Here is a tiny trained network, its code and every weight. The questions are about switching its units off for an input and a target symbol, where a switched-off unit gives its printed mean instead of its output.

import numpy as np


def w(rows, s, z=0):
    codes = np.array(rows[::2]) - 128.0
    scale = np.full(codes.shape[1], s)
    scale[-1] = z or s
    return codes * scale


def norm(h):
    return h / np.sqrt((h * h).mean(-1, keepdims=True) + 1e-5)


def f(y):
    return np.maximum(y, 0)


def softmax(a):
    e = np.exp(a - a.max(-1, keepdims=True))
    return e / e.sum(-1, keepdims=True)


def log_softmax(a):
    a = a - a.max(-1, keepdims=True)
    return a - np.log(np.exp(a).sum(-1, keepdims=True))


def net(x, mask):
    ids = ['ΛΣΨΩδεζθμτ'.index(c) for c in x.split()]
    T = len(ids)
    res = E[ids] + P[:T]
    u = 0
    for l in range(2):
        q, k, v = (norm(res) @ M[l].T for M in (Q, K, V))
        z = softmax(np.where(np.tri(T) > 0, q @ k.T / 4**0.5, -1e9)) @ v
        res = res + np.where(mask[u], z, O[l][:, -1]) @ O[l][:, :-1]
        u += 1
        y = f(norm(res) @ A[l][:, :-1].T + A[l][:, -1])
        res = res + np.where(mask[u : u + 8], y, B[l][:, -1]) @ B[l][:, :-1]
        u += 8
    return log_softmax(norm(res)[-1] @ U[:, :-1].T + U[:, -1])


Q, K, V, O, A, B = {}, {}, {}, {}, {}, {}
E = w([
[100,149,60,182],'Λ',
[76,84,191,145],'Σ',
[250,122,92,150],'Ψ',
[118,154,149,121],'Ω',
[153,152,103,164],'δ',
[205,65,217,130],'ε',
[67,106,121,139],'ζ',
[134,104,122,159],'θ',
[114,127,128,179],'μ',
[142,97,86,76],'τ',
],0.023)
P = w([
[71,255,149,98],'0',
[221,48,113,178],'1',
[236,37,108,185],'2',
[235,29,113,194],'3',
[230,34,120,199],'4',
[219,19,125,213],'5',
],0.0035)
Q[0] = w([
[127,114,52,153],'L0H1',
[143,141,91,200],'L0H1',
[118,162,82,8],'L0H1',
[131,143,147,178],'L0H1',
],0.013)
K[0] = w([
[147,156,140,164],'L0H1',
[137,137,148,118],'L0H1',
[154,5,80,185],'L0H1',
[120,156,126,74],'L0H1',
],0.017)
V[0] = w([
[3,178,56,199],'L0H1',
[93,107,195,10],'L0H1',
[142,205,108,106],'L0H1',
[64,17,73,197],'L0H1',
],0.0039)
O[0] = w([
[58,73,2,43,255],'L0H1',
[188,82,62,144,34],'L0H1',
[68,90,154,151,127],'L0H1',
[167,152,136,44,93],'L0H1',
],0.0056,0.0012)
A[0] = w([
[153,2,109,151,68],'L0N1',
[74,165,153,138,77],'L0N2',
[167,118,105,70,93],'L0N3',
[131,170,148,65,169],'L0N4',
[137,74,216,109,226],'L0N5',
[135,83,205,32,93],'L0N6',
[124,91,109,212,2],'L0N7',
[50,118,133,110,87],'L0N8',
],0.0098,0.004)
B[0] = w([
[84,54,81,90,233],'L0N1',
[203,126,133,93,154],'L0N2',
[217,31,129,134,150],'L0N3',
[137,32,156,143,146],'L0N4',
[53,74,118,204,254],'L0N5',
[51,138,253,146,177],'L0N6',
[159,183,129,216,195],'L0N7',
[45,104,164,96,173],'L0N8',
],0.0069,0.0053)
Q[1] = w([
[167,96,91,128],'L1H1',
[122,206,132,46],'L1H1',
[129,73,131,115],'L1H1',
[154,162,116,8],'L1H1',
],0.017)
K[1] = w([
[203,187,116,92],'L1H1',
[139,30,57,194],'L1H1',
[95,83,181,51],'L1H1',
[126,47,103,245],'L1H1',
],0.011)
V[1] = w([
[46,152,115,96],'L1H1',
[108,40,102,254],'L1H1',
[77,31,10,184],'L1H1',
[166,182,44,118],'L1H1',
],0.0081)
O[1] = w([
[146,95,177,248,227],'L1H1',
[2,186,250,101,226],'L1H1',
[81,229,184,146,253],'L1H1',
[238,144,158,79,20],'L1H1',
],0.0086,0.0042)
A[1] = w([
[93,178,6,120,22],'L1N1',
[115,61,196,87,217],'L1N2',
[77,95,96,30,91],'L1N3',
[153,168,107,166,113],'L1N4',
[84,59,157,121,127],'L1N5',
[173,147,145,182,135],'L1N6',
[64,122,114,170,82],'L1N7',
[114,113,99,216,253],'L1N8',
],0.015,0.0066)
B[1] = w([
[153,174,145,9,137],'L1N1',
[138,163,37,137,191],'L1N2',
[120,202,101,131,139],'L1N3',
[34,164,171,144,149],'L1N4',
[151,158,112,189,190],'L1N5',
[133,126,164,145,159],'L1N6',
[133,100,128,109,194],'L1N7',
[166,97,143,64,252],'L1N8',
],0.015,0.016)
U = w([
[110,162,109,51,254],'Λ',
[54,119,128,176,83],'Σ',
[232,195,121,138,121],'Ψ',
[149,142,137,166,88],'Ω',
[133,218,162,187,180],'δ',
[168,167,113,249,22],'ε',
[69,141,60,109,184],'ζ',
[170,87,43,96,127],'θ',
[119,82,162,104,30],'μ',
[160,210,58,135,216],'τ',
],0.012,0.0033)

Each question gives the input, a string of symbols that net reads in full, and the target symbol t.
The units are the heads (4 rows each of Q, K, V and O) and the neurons (one row each of A and B). Each row of codes is followed by its name. A weight is (code - 128) times the scale printed after its matrix; where a second scale follows, it is the last column's (O, A, B and U).
mask holds one flag per unit, layer by layer, with each layer's heads first. A switched-off unit (its flag False) gives its mean, the last column of its rows in O or B, instead of its output. The means were averaged over made-up inputs and are rounded, as every weight is.
A unit's drop is (log p(t) with every unit on - log p(t) with that unit switched off) / (log p(t) with every unit on - log p(t) with every unit switched off).
The circuit of an input: a set's keep is (log p(t) with only the set's units on - log p(t) with every unit switched off) / (log p(t) with every unit on - log p(t) with every unit switched off). Starting from the 12 units with the biggest drops (on a tie, the unit counted first), units are removed one at a time, each time the one whose removal leaves the highest keep (on an exact tie, the one counted first), for as long as the keep stays at least 0.8.
circuit, biggest first: the units of the circuit, biggest drop first
unit that matters most: the unit with the biggest drop
top k neurons: the k neurons with the biggest drops, biggest first
k most important neurons of layer l: the k neurons of layer l with the biggest drops, biggest first
drop of u: that unit's drop, to one decimal
input Σ Ω θ Λ, target Σ: top 4 neurons	(L0N5 L0N7 L1N4 L1N2)
input Ψ ζ Ω δ, target Λ: circuit, biggest first	(L1H1)
input Λ Σ Ω Λ, target δ: circuit, biggest first	(L1H1 L0N5)
input ε μ Σ Ω, target ζ: top 2 neurons	(L0N5 L0N6)
input θ Ω Λ, target μ: circuit, biggest first	(L1N8 L1N2)
input τ Ω Ω θ δ, target δ: circuit, biggest first	(L0N5 L1N4)
input Σ Σ Λ Ω, target Σ: top 2 neurons	(L0N5 L0N6)
input ε Λ θ δ, target δ: top 3 neurons	(L0N5 L1N8 L0N1)
input Ψ ζ τ θ Ω, target τ: 3 most important neurons of layer 0	(L0N3 L0N5 L0N6)
input δ μ ε, target ε: top 2 neurons	(L0N6 L1N8)
input Λ θ Ψ θ θ, target θ: 2 most important neurons of layer 0	(L0N1 L0N7)
input ε ε Ω ζ Λ Ω, target ζ: top 3 neurons	(L0N5 L0N6 L1N6)
input θ ε Λ Ψ Ω, target μ: 3 most important neurons of layer 1	(L1N8 L1N2 L1N5)
input Λ δ Ω Ω μ ε, target ε: unit that matters most	L1N2
input Σ Σ Λ Ψ θ, target θ: 2 most important neurons of layer 1	(L1N8 L1N4)
input δ ζ Σ Ψ Σ Ω, target Ψ: top 2 neurons	(L0N5 L0N1)
input ε ζ τ μ, target μ: 2 most important neurons of layer 1	(L1N8 L1N5)
input Λ Λ Λ, target Λ: 2 most important neurons of layer 1	(L1N5 L1N1)
input Ω ε μ Ω Ω, target θ: drop of L0N2	0.2
input Ψ θ ζ δ Ω, target τ: drop of L0N6	0.1
input ζ Ω δ Ω τ, target τ: drop of L0N4	0.1
input Σ ε Λ, target Λ: 2 most important neurons of layer 0	(L0N6 L0N5)
